[-14  17  15 -23 -23  20   7 -19   4  12  11   8  -2  20 -18   4   4  -3
  -6  -5 -13   3  -4  -5  12  11  13 -30   8 -13  -2 -13  23  -8   2 -14
 -10 -11]
S
[-14  43  12 -38 -46  24  21 -10  20  13  11  31   5  72 -24  18  44 -23
   5 -39 -10  -2  -9 -25  43  22  52 -59  40 -27   1 -16  30 -22  21  -6
 -28 -29]
V
[-29  42  31 -30 -45  28  10   3  -2  25   3  24 -12  61 -24   4  22 -34
   5 -31 -15   1  19 -10  23  23  39 -63  35 -20  16   2  29 -20   3 -12
 -10  -8]
X
[  3   0  -1  -5  11  18  -4  21 -15   9   1  -3   1  -5   1   3 -14  -6
  -5  -3  -1  -7  12   2  -4  16  10 -20   4  -4  15   6   0   3  -1  -7
   3  14]
Y
[ 23 -39 -26  48  82 -10 -46  26 -20 -46 -59 -23  -1 -48  22  51   7   3
  19   6  76 -33  -3  10   3 -18 -24  28  18   2  37  36 -57  29  -2  13
  30  38]
S
[ 15 -71 -41  62 114 -20 -55  62 -25 -40 -69  -6 -10 -64  44  50  17  -1
  36 -11 113 -54  13   5   5  10 -17  31  28   8  60  37 -94  52   0  13
  38  51]
V
[ 32 -41 -38  40  56 -40 -30  11   4 -39 -29 -36  10 -65  28  14 -26  12
   8  17  49 -10 -17  14 -25 -33 -39  53 -16  26   3  17 -54  34   8  24
  20  13]
Z
[ 13 -18 -27  18  24 -37 -13 -18  22 -30  -9 -14  12 -29  21  -6  -5  21
   2  12  22   1 -26  -3 -13 -30 -13  37 -25  11 -15  -7 -15  15   3   7
  -1   1]
E
[ 33 -10 -46  -1 -17 -41   9 -57  45 -25   5 -25  23 -17   4 -29 -17  34
 -12  12  -1  24 -49   4 -39 -54 -18  37 -46  33 -51 -40  19  18  14  28
   2 -30]
V
[-11   3  20  -6  16  31 -13  40 -25  15   1   6 -10  -4  -3  31  -9 -24
   0 -12  16 -17  23  -2  26  48  11 -34  25 -15  36  24 -27   2  -3 -18
  -5  18]
Z
[  4 -28 -16  38  63  -2 -37  33 -17 -27 -48 -11  -5 -26  15  48  14  -8
  23  -4  62 -27  13   2  20   0 -14   4  27  -8  44  30 -47  25  -4   4
  26  30]
S
[ -7 -27  -5  23  51  16 -28  38 -45  -1 -18  -2 -18 -17   8  31  -9 -19
   9  -2  31 -18  25   4  10  32  -1 -11  13 -14  42  34 -33  15 -15 -17
  15  41]
A
[ 20 -14 -30  26  20 -31 -14 -15  28 -37 -36 -15   6  -3  13   8  13   4
  14   0  41  -4 -22  -8  -6 -35 -11  17  -8  19  -3  -3 -15  14  16  20
  11  -2]
E
[ 40   0 -54  37   4 -75  -4 -37  56 -79 -68 -16  18  19   7  20  48   6
  23 -33  40   2 -57 -11  -3 -79  10  26  10  26 -31 -17 -23  14  50  62
  -3 -40]
W
[-50  54  56 -46 -60  61  22  13 -27  64  62  41 -15  57 -32 -10  12 -24
 -12 -28 -53   9  40 -18  37  62  44 -76  26 -36  14  -9  43 -39  -5 -41
 -38 -18]
L
[ 13 -29 -23  29  54 -14 -26  16 -22 -35 -38 -14  -1 -47  16  10 -10  12
   6  -7  44 -16  -6  13 -22 -10  -8  24  -5  17  18  26 -37  21  -4   8
  11  19]
W
[-24  47  19 -23 -48  12  18  -4  35   2  -4  34   2  83 -19  19  57 -31
  15 -44 -11  -2  -7 -33  56  16  47 -56  44 -26   2 -11  24 -33  25  -2
 -31 -28]
E
[-22  38  38 -29 -36  43  19  13   0  23   7  25  -8  46 -29  18  17 -34
   3 -27 -20  -3  16 -15  42  35  31 -61  37 -17  18   2  14 -22  12  -9
 -16 -15]
Z
[ -8  11  27  -9   2  44  -1  17 -13  12  -1   8 -12  -1 -12  21 -13 -25
  -7  -9  13 -13  23  -3  15  33  16 -42  16  -7  26  15  -7  -1  -2 -15
   4  12]
Z
[  2 -49  -3  15  66  20 -31  21 -61  13  17 -28 -20 -89  17 -12 -73  13
 -15  36  12  -3  23  23 -43  27 -37  27 -43   5  21  30 -28  30 -41 -30
  24  59]
A
[  1  -6  -7   0   5 -10   2  -3   1 -11  -4 -11   1 -12   1  -9 -10   5
  -9  10  -3   4 -13   3 -14 -19  -5  10 -14  16  -9  -8   3  12  -1   1
   5 -11]
N
[-13   2  22 -39 -36  27  13 -36 -20  50  65 -15 -10 -45 -13 -71 -89  31
 -49  34 -55  34   8  26 -69  16 -10  -3 -68  15 -32 -29  43   8 -31 -37
   1   6]
X
[ 16 -54 -19  46  91   5 -41  23 -33 -21 -38 -23  -9 -85  31  11 -36  18
   4  16  60 -25  14  21 -39  -4 -31  41 -12  13  27  36 -55  44 -20  -1
  34  52]
C
[  9 -15 -30  12  20 -15 -19  -9 -10 -10 -10 -12   2 -23  17  11 -19  10
  -9   7  28  -5  -9   9 -18  -5  -5  21  -5  -5   1   2 -12  18   3  -3
   7   7]
J
[ 33 -23 -45  27  39 -27 -24 -12  15 -46 -50 -11   9  -5  16  30  20   3
  16 -13  63 -19 -27  -5  -4 -36   1  18   8  11   6   0 -25  26  18  27
  16   4]
V
[-24 -11  15   0  20  18 -20  37 -47  33  16   2 -12 -28   8  -5 -34   1
 -11   8   2 -11  30  17 -10  39   2 -10  -3 -11  32  21 -18  11 -28 -33
   6  29]
X
[ -9  10 -20   8  -9 -19  -3  21  27 -15 -33   7   9  44 -15  27  47 -21
  22 -33  19   0  -7 -10  36 -11  12  -8  35 -13   8   3 -14 -16  22  15
 -16 -26]
U
[ 12 -15 -14  -3 -18 -44   0 -60  17   2  50 -33  10 -62   5 -77 -72  45
 -33  26 -26  41 -27  30 -75 -35 -30  51 -76  31 -64 -33  21  25  -8   1
   3 -12]
X
[ 16  12 -10 -10 -30 -18  13 -43  21  -5  21 -14  12 -10  -6 -32 -21  20
 -17   6 -24  29 -22   4 -29 -40 -14  17 -38  26 -44 -29  28  -3   7  17
  -9 -27]
L
[ -8 -64 -18  42 102  13 -55  77 -58  -2 -27 -18 -15 -81  30  28 -29  -1
  12  19  64 -32  38  19  -5  32 -32  33   3  -7  61  56 -78  32 -36 -22
  24  67]
U
[-16  25  14 -25 -23  10  10  -2   4  -1  -2  15  -3  34 -14   5  18 -20
  -1 -16 -11   2  -3 -11  20   4  27 -30  20  -5   1  -8  21  -7  10  -5
  -9 -17]
N
[  25  -59  -27   31   64  -17  -35  -10  -20  -27   -8  -51    0 -101
   21  -12  -61   40   -7   45   40    1  -10   26  -58  -35  -60   61
  -54   24   -5    5  -30   47  -21    3   33   37]
S
[-46  10  44 -39 -15  57  14  28 -55  64  62  14 -16 -19 -11 -31 -52   0
 -25  -2 -39   7  38   6  -7  82  23 -46 -19 -23  16   8  16  -8 -35 -60
 -21  15]
W
[  6  10 -13  -2 -13 -13   1 -29  19 -15 -16   6  -3  35 -11  14  19 -16
   0 -18   3   7 -15  -9  10 -10  18 -19   5  -2 -12 -14  14  -2  18   9
  -3 -15]
A
[ -3  47  10 -27 -72   0  40 -67  56   4  14  18  13  62 -27 -28  25  -1
  -9 -23 -43  26 -26 -16  -3 -28  28 -26   1   4 -55 -41  63 -21  23  16
 -24 -55]
C
[-16  22   8  -8   4  17  -7  28 -14 -12 -36  23  -4  52 -10  40  46 -34
  10 -34  15 -21   2 -10  46  20  38 -41  55 -15  35  17  -5 -14  18  -6
  -8  -7]
N
[-28  46  41 -62 -76  48  40 -12  -8  65  78  18   2  35 -32 -39 -28   6
 -36  -3 -82  29   9  -6   2  50  40 -62 -17 -25 -19 -36  63 -31 -12 -34
 -35 -18]
Y
[-21  42  39 -49 -64  39  38 -45  13  38  44  19  -3  30 -33 -36 -15   5
 -27 -12 -60  27  -1  -6 -12  16  25 -40 -10  -9 -36 -29  59 -17  -8 -19
 -26 -23]
C
[-10 -47  -7  36  84  16 -44  58 -43  -7 -28  -9 -11 -53  31  23 -18   0
  16   9  64 -36  26   7   2  32 -19  15   0  -8  56  44 -60  24 -19 -24
  20  54]
E
[ -4   4  13 -39 -35   6  21 -41  -1  24  55 -18  -1 -35 -11 -59 -61  29
 -45  34 -54  36 -16  12 -49  -7 -11   7 -60  22 -44 -37  45   6 -16 -22
  -7 -13]
N
[ 13   6 -32   2 -22 -37   6 -42  49 -25 -15  -9  13  11 -11 -14  15   9
   0  -1  -5  22 -28  -3 -11 -51  -7  23 -16  19 -38 -30  17  -3  15  27
  -8 -35]
U
[ 28 -15 -46  -1  -2 -42   1 -44  36 -23   5 -23  21 -24  11 -19 -14  36
  -9  15   7  14 -44   3 -28 -43 -13  40 -40  22 -40 -34   5  21  11  18
  -1 -22]
V
[ -9  22  20 -21 -23  28  11  -5   2  15  16   6  -5   8 -14   5 -16 -20
 -10  -6 -16   6   8  -5   7  19  10 -33   2   0   2  -3  13  -8   4  -8
  -7  -7]
Z
[-24 -12  24 -20   3  34   1   7 -26  42  64  -8  -8 -55   6 -42 -67  22
 -27  32 -24  12  18  10 -29  46 -12   1 -51  -5  -3  -1   9   7 -36 -47
  -8  25]
E
[-29  54  21 -31 -62  14  30 -23  28  21   7  41   7  95 -24   7  53 -21
   8 -42 -31   6  -2 -22  47  23  54 -58  44 -30 -11 -20  38 -30  21  -7
 -35 -46]
C
[-23  43  30 -45 -54  34  26 -13  10  28  25  33  -4  54 -19  -2  15 -16
  -7 -15 -32   4   4 -19  25  36  35 -52  11 -11  -3 -13  39 -32   7 -25
 -25 -19]
E
[ -7  -2   2  18  41   7 -25  44 -30  -8 -31  15  -8   9  12  43  34 -24
  16 -28  48 -30  19  -6  36  16  14 -15  43 -11  45  35 -36   0   6   0
   1  17]
L
[ 29   1 -41  29   4 -56  -9 -41  57 -66 -60 -13  19  24  -1  31  53   5
  23 -18  42  -2 -44 -10  15 -72  -3  19  19   9 -21 -19  -6   9  34  48
   9 -31]
S
[ 35  37 -36  -9 -70 -62  27 -78  99 -49 -31  -3  32  65 -15 -19  45   5
   3 -26  -6  28 -80 -31  -1 -82  20   9  -2  26 -65 -59  43 -12  60  53
 -23 -71]
E
[ -3 -25   5 -21  -6  16  14 -21 -24  43  78 -26  -3 -76   7 -70 -98  43
 -46  57 -46  33   7  18 -73  18 -23  18 -84  23 -26 -29  30  25 -37 -30
   8  22]
Y
[ 18  43 -28 -12 -71 -31  24 -68  65 -24  -6  -3  20  60 -18  -5  26  -1
  -6 -21 -17  31 -46 -11  -2 -53  17  -5   5   4 -55 -44  54 -18  39  38
 -16 -60]
J
[-18  -2  13 -11   9  42 -10  22 -39  28  15   5 -17 -16   4   9 -31 -13
  -5   6   5  -5  31   4  -3  43  -2 -17   8 -16  28  17   3   3 -17 -25
   8  26]
J
[ 24  -3 -44  47  39 -44 -23  35  24 -54 -72  -3  16  37  11  55  67 -25
  36 -36  62 -30 -16 -18  41 -35  21   2  56 -11  27  16 -45   9  40  44
   4  -6]
Y
[ -8 -16   8   6  46  19 -23  24 -34 -10 -17  -4 -14 -31   9  17 -10  -6
  -6   5  28 -19  14   7   1  13   8  -6  10  -3  31  19 -17  20 -16 -18
  15  29]
N
[-15  32  -5  -8 -21  10  -3   8   3  -2 -20  30  -1  65  -8  49  48 -32
  12 -37  15 -11   3 -18  51  22  40 -42  58 -32  23   7   5 -14  23   2
 -12 -13]
J
[-14  19  27 -46 -67  14  35 -33  13  48  89  -7   8 -21 -24 -61 -67  22
 -36  25 -75  43  -3   8 -28  19 -10  -5 -56  11 -49 -41  47  -7 -14 -21
 -25 -33]
Z
[ -5 -54   1  17  78  28 -38  22 -63  12   5 -23 -14 -98  26 -10 -70  30
 -17  33  32 -18  21  28 -48  30 -24  32 -30   0  27  34 -39  40 -41 -37
  21  65]
C
[ 12 -62 -37  72 108 -36 -57  53  -7 -61 -85  -6  -8 -41  45  49  32 -13
  47 -12 107 -48   5  -8  20 -14 -26  39  31  10  55  42 -92  37  14  21
  30  49]
E
[-13  27  19  -4 -10  34   4  18  -5   9 -24  24   0  56 -15  28  37 -26
  11 -41   8 -14  10 -11  34  25  33 -46  51 -23  21  16   4 -17  13  -3
 -12  -7]
C
[  9  -9 -32   3 -10 -36  -3 -35  29 -16   7 -21  12 -23  -3 -24 -15  30
 -15  17  -8  24 -28   7 -25 -40 -14  37 -38  14 -36 -29   6   7   0   8
 -11 -21]
U
[ 10  17  -6  -3 -22 -19   5 -16  30 -15  -8   1   8  18 -12  17  13  -8
  -5 -17   4   5 -18  -8  17  -8  15 -18  12   3  -8 -14  -8   2  22  13
 -12 -24]
Z
[-13 -32  -5  15  65  28 -31  56 -50   9  -3   2  -9 -34  20  30  -7  -3
  13  -1  44 -32  29   4  15  44   0  -2  15 -20  51  35 -45  24 -20 -22
  12  43]
V
[  7  37 -10 -13 -43 -26  25 -37  46 -25 -25  17   8  58 -18   7  47 -11
   9 -43  -5  13 -30 -17  18 -25  35 -29  16   9 -27 -26  24 -16  33  29
 -20 -50]
W
[-19   0  21 -15  11  43  -8  24 -48  28  17   4 -17 -25  -1  -1 -31  -7
 -12   1  -1  -3  29   4  -9  34   0 -21  -7  -2  29  18  -6   3 -16 -26
   1  25]
L
[ -3  -4  10 -13  14  39  -1  15 -23  19   7   5 -10  -6   1   6  -9  -6
   1  -2  15 -15  18  -5   2  29   9 -25   8  -8  20   7   0   8 -12 -17
   7  20]
V
[ -1  22  -4 -15 -30  10   9 -28  13   3   0   6  -4  20 -10   4   0  -8
  -8 -10  -6  12  -5  -6  -4  -3  13 -21  11  -8 -11 -15  25  -3  11   5
  -2 -12]
J
[-17 -12   7  -7  14  14  -7  10  -8  13  25   4  -6 -37  11 -12 -33   7
  -9  13  -1   0   6  -1  -9  32  -2  -1 -24   1   6   3 -11   8 -13 -26
  -7  19]
E
[ 14  55 -19 -10 -75 -46  23 -51  77 -31 -41  12  22  99 -24   3  66 -19
   9 -50  -6  17 -51 -17  18 -61  41 -26  36  11 -38 -37  42 -25  56  48
 -15 -70]
X
[-17   8   2   0   3   6  -9  15 -11   0  -8  15  -8  35  -9  29  24 -24
   9 -21   9 -10   7 -12  40  27  29 -32  26 -25  24  12  -7  -5   4 -15
  -9   3]
A
[ -8  22  14 -11 -13  26   0   2 -14   9   2  11  -4  15 -11   6   6 -11
  -8 -18   2   2  10  -3  11  11  16 -27   9  -3  11   3  12 -15   6  -5
  -7  -3]
L
[-29   8  28 -38 -34  27  12  -6 -33  58  66  -4  -8 -23 -10 -53 -66  16
 -33  22 -51  25  19  17 -42  36   0 -13 -40  -6 -13 -14  29  -1 -29 -44
  -8   5]
X
[-31  39  39 -50 -58  41  24 -24   8  34  35  20  -5  40 -33  -7   4  -7
 -11 -10 -43  16   6 -13  26  25  24 -55  10 -23  -8 -23  50 -21  -2 -24
 -18 -18]
S
[ 18 -56 -26  35  85  -4 -39  42 -44 -11 -11 -29  -2 -84  32   6 -43  23
  -5  30  44 -23  17  18 -33   5 -23  36 -22   3  30  23 -51  39 -24  -8
  26  55]
Y
[ -3  -7 -19  16  23   3 -18  27 -14  -9 -25   3  -1  -3  14  34   9  -8
   9 -10  35 -15   4   2  12  11   2   5  28 -14  25  17 -23   2  10   0
   7   8]
J
[ -4  24   4   0  -5   5   7  10   4 -13 -33  21  -7  41 -12  28  47 -22
  13 -45  22 -13  -1 -13  28  13  40 -41  42  -6  15  11  -6 -11  17  11
 -10 -13]
W
[ 15   1 -25  10  16  -8 -13   2  15 -26 -39   5   5  28   6  33  40 -14
  23 -28  42 -18 -14 -14  22 -13  13 -11  31  -4  15   3 -14   5  22  21
   4  -4]
V
[  1   0 -13  26  37  15 -24  37 -20 -16 -59  17 -15  30   9  69  43 -36
  23 -30  59 -34  19 -12  39  21  19 -30  66 -19  54  30 -35   4  15   8
  14  20]
J
[-26  55  33 -41 -64  40  29 -16  25  23  15  36  -4  83 -29   1  33 -31
  -2 -34 -33   6  -1 -27  38  30  45 -70  28 -18  -4 -15  48 -40  17 -14
 -31 -27]
E
[ -8  50  -3 -18 -63 -26  12 -28  40  -7 -14  18  13  89 -24   4  55 -21
  11 -40 -16   9 -19 -17  27 -26  41 -35  37 -17 -20 -24  33 -24  33  19
 -24 -49]
X
[-25   9  16 -13 -13  15  -8   9 -23  33  29   4  -7  -4  -1 -17 -25   2
 -14   5 -17   2  19  11 -11  28  13 -18  -8 -12   8   2  11  -3 -18 -26
  -5   7]
X
[  5  13  -7  -9 -19 -11   0 -21   8  -3 -18   4  -4  20  -4  -2   5  -5
  -5 -10   3  -1  -8   4 -20 -17  16 -12   7   7  -7  -8   8   3  10   6
   6 -12]
X
[  2  39 -12 -15 -59 -40  30 -35  52 -20 -11  11  19  65 -15  -3  42  -8
   7 -39 -13  18 -37 -18  22 -27  36 -21  11   5 -38 -32  28 -19  39  24
 -29 -62]
W
[ -1  12 -25  -4 -26 -23   6 -30  18  -4   9  -1  12  19   1  -3   2   6
  -3   1  -9  14 -17  -3  -2 -17   0  10  -7  -4 -25 -21  23  -1  11   7
 -10 -29]
J
[  6   9   0 -12 -26  -5  10 -13  13   9  16  -4   5   2 -11  -3 -18  -1
 -11  -1 -12  14  -8   2  -2   7   0  -9 -11   7 -16 -18   3  -2  12   3
  -9 -22]
Z
[ 10 -24 -25  15  16 -16 -12 -21  -7  -4  15 -26   1 -48  20 -17 -47  28
 -18  27  10  11  -9  18 -41 -12 -27  36 -37   8 -19 -11   2  19 -15  -3
   9   9]
J
[ 16  10 -20  20  12 -15 -11 -12  22 -35 -52   2  10  32   2  29  38 -11
  16 -30  36 -13 -22  -6  11 -25  17  -2  32  -1  -1  10 -10   4  26  26
  -1 -12]
C
[ -3   6 -20   6  -3 -15 -10   1  13 -12 -18  -1   7  22 -13  12  27  -6
  13 -22  14   9  -6  -6  22 -10  10  -1  18 -17   2  -5  -8  -9  12   7
 -14 -15]
U
